Below are the code and all the weights of a small trained network. Each question names an input and a target symbol and asks about switching units off, where a switched-off unit gives its printed mean instead of its output.

import numpy as np


def w(rows, s, z=0):
    codes = np.array(rows[::2]) - 128.0
    scale = np.full(codes.shape[1], s)
    scale[-1] = z or s
    return codes * scale


def norm(h):
    return h / np.sqrt((h * h).mean(-1, keepdims=True) + 1e-5)


def f(y):
    return np.maximum(y, 0)


def softmax(a):
    e = np.exp(a - a.max(-1, keepdims=True))
    return e / e.sum(-1, keepdims=True)


def log_softmax(a):
    a = a - a.max(-1, keepdims=True)
    return a - np.log(np.exp(a).sum(-1, keepdims=True))


def net(x, mask):
    ids = ['ΠΨβγεθλξ'.index(c) for c in x.split()]
    T = len(ids)
    res = E[ids] + P[:T]
    u = 0
    for l in range(2):
        q, k, v = (norm(res) @ M[l].T for M in (Q, K, V))
        z = softmax(np.where(np.tri(T) > 0, q @ k.T / 2**0.5, -1e9)) @ v
        res = res + np.where(mask[u], z, O[l][:, -1]) @ O[l][:, :-1]
        u += 1
        y = f(norm(res) @ A[l][:, :-1].T + A[l][:, -1])
        res = res + np.where(mask[u : u + 4], y, B[l][:, -1]) @ B[l][:, :-1]
        u += 4
    return log_softmax(norm(res)[-1] @ U[:, :-1].T + U[:, -1])


Q, K, V, O, A, B = {}, {}, {}, {}, {}, {}
E = w([
[6,110,15,150,92,109],'Π',
[122,43,125,73,118,167],'Ψ',
[116,147,177,160,118,233],'β',
[141,129,146,85,177,75],'γ',
[96,147,140,132,116,13],'ε',
[123,107,187,125,167,165],'θ',
[129,138,102,84,148,78],'λ',
[145,71,137,83,165,106],'ξ',
],0.019)
P = w([
[198,190,122,219,3,32],'0',
[45,211,93,73,174,251],'1',
[80,205,106,113,207,230],'2',
[110,204,82,55,233,201],'3',
[20,13,203,63,158,123],'4',
[51,6,229,135,195,174],'5',
],0.0071)
Q[0] = w([
[254,181,86,78,158,199],'0.h0',
[127,191,55,95,234,195],'0.h0',
],0.0073)
K[0] = w([
[238,126,254,162,68,68],'0.h0',
[214,114,139,197,24,91],'0.h0',
],0.0063)
V[0] = w([
[45,147,46,212,66,184],'0.h0',
[137,254,163,229,177,158],'0.h0',
],0.0094)
O[0] = w([
[50,159,10,140,34,79,252],'0.h0',
[106,61,235,245,70,43,96],'0.h0',
],0.013,0.0034)
A[0] = w([
[40,73,197,126,134,175,5],'0.n0',
[59,135,159,70,128,67,149],'0.n1',
[245,180,75,104,197,150,155],'0.n2',
[122,202,151,190,1,85,53],'0.n3',
],0.0087,0.0033)
B[0] = w([
[2,31,157,146,182,88,205],'0.n0',
[140,57,115,128,107,13,254],'0.n1',
[89,73,160,65,20,142,241],'0.n2',
[251,195,176,116,89,214,230],'0.n3',
],0.0092,0.0042)
Q[1] = w([
[133,77,157,185,227,131],'1.h0',
[155,178,2,138,148,98],'1.h0',
],0.0069)
K[1] = w([
[157,39,135,82,123,44],'1.h0',
[1,122,72,129,169,150],'1.h0',
],0.0065)
V[1] = w([
[154,88,162,177,91,245],'1.h0',
[53,2,100,64,94,179],'1.h0',
],0.0094)
O[1] = w([
[205,203,122,199,105,150,67],'1.h0',
[21,255,252,133,112,148,254],'1.h0',
],0.0099,0.0035)
A[1] = w([
[22,182,190,72,220,168,184],'1.n0',
[225,104,188,199,214,153,3],'1.n1',
[145,239,1,123,67,155,111],'1.n2',
[74,134,181,82,115,40,159],'1.n3',
],0.0079,0.0042)
B[1] = w([
[97,14,93,124,1,41,255],'1.n0',
[30,203,164,119,248,158,161],'1.n1',
[47,101,34,180,210,115,198],'1.n2',
[143,125,52,179,231,46,220],'1.n3',
],0.0078,0.0085)
U = w([
[161,128,166,82,232,150,178],'Π',
[167,38,55,115,236,127,7],'Ψ',
[121,145,180,185,226,90,238],'β',
[103,131,212,54,60,80,3],'γ',
[221,79,108,180,42,99,210],'ε',
[51,143,2,189,148,134,96],'θ',
[162,152,169,18,144,175,123],'λ',
[131,175,92,28,163,189,146],'ξ',
],0.0082,0.0026)

Each question gives the input, a string of symbols that net reads in full, and the target symbol t.
The units are the heads (2 rows each of Q, K, V and O) and the neurons (one row each of A and B). Each row of codes is followed by its name. A weight is (code - 128) times the scale printed after its matrix; where a second scale follows, it is the last column's (O, A, B and U).
mask holds one flag per unit, layer by layer, with each layer's heads first. A switched-off unit (its flag False) gives its mean, the last column of its rows in O or B, instead of its output. The means were averaged over made-up inputs and are rounded, as every weight is.
A unit's drop is (log p(t) with every unit on - log p(t) with that unit switched off) / (log p(t) with every unit on - log p(t) with every unit switched off).
The circuit of an input: a set's keep is (log p(t) with only the set's units on - log p(t) with every unit switched off) / (log p(t) with every unit on - log p(t) with every unit switched off). Starting from all 10 units, units are removed one at a time, each time the one whose removal leaves the highest keep (on an exact tie, the one counted first), for as long as the keep stays at least 0.8.
circuit, biggest first: the units of the circuit, biggest drop first
unit that matters most: the unit with the biggest drop
top k neurons in layer l: the k neurons of layer l with the biggest drops, biggest first
drop when u is switched off: that unit's drop, to one decimal
input λ Π λ, target γ: unit that matters most => 0.n2
input ξ β θ λ, target λ: circuit, biggest first => (0.h0, 0.n2)
input λ β λ, target γ: circuit, biggest first => (0.h0, 0.n2, 1.h0)
input λ γ γ, target γ: circuit, biggest first => (0.n2, 0.h0, 1.n0, 1.h0)
input ε Π θ β, target Ψ: circuit, biggest first => (1.h0, 0.h0, 0.n3)
input ε ξ θ, target Ψ: top 3 neurons in layer 0 => (0.n3, 0.n0, 0.n2)
input β γ Π γ, target ε: circuit, biggest first => (0.h0, 0.n3)
input λ λ λ β, target γ: circuit, biggest first => (0.n2, 1.n0, 0.h0, 1.h0)
input λ β ξ, target γ: circuit, biggest first => (0.n2, 0.h0, 1.h0, 1.n0)
input ε β λ, target Ψ: top 2 neurons in layer 1 => (1.n0, 1.n3)
input λ Π θ Ψ, target γ: top 2 neurons in layer 1 => (1.n0, 1.n2)
input Ψ Π Ψ Π Ψ, target θ: drop when 0.h0 is switched off => 1.0
input ε ξ γ, target Ψ: drop when 1.n0 is switched off => 0.2
input β λ ξ, target ε: drop when 1.h0 is switched off => 0.2
input β ξ Π θ, target ε: unit that matters most => 0.n3
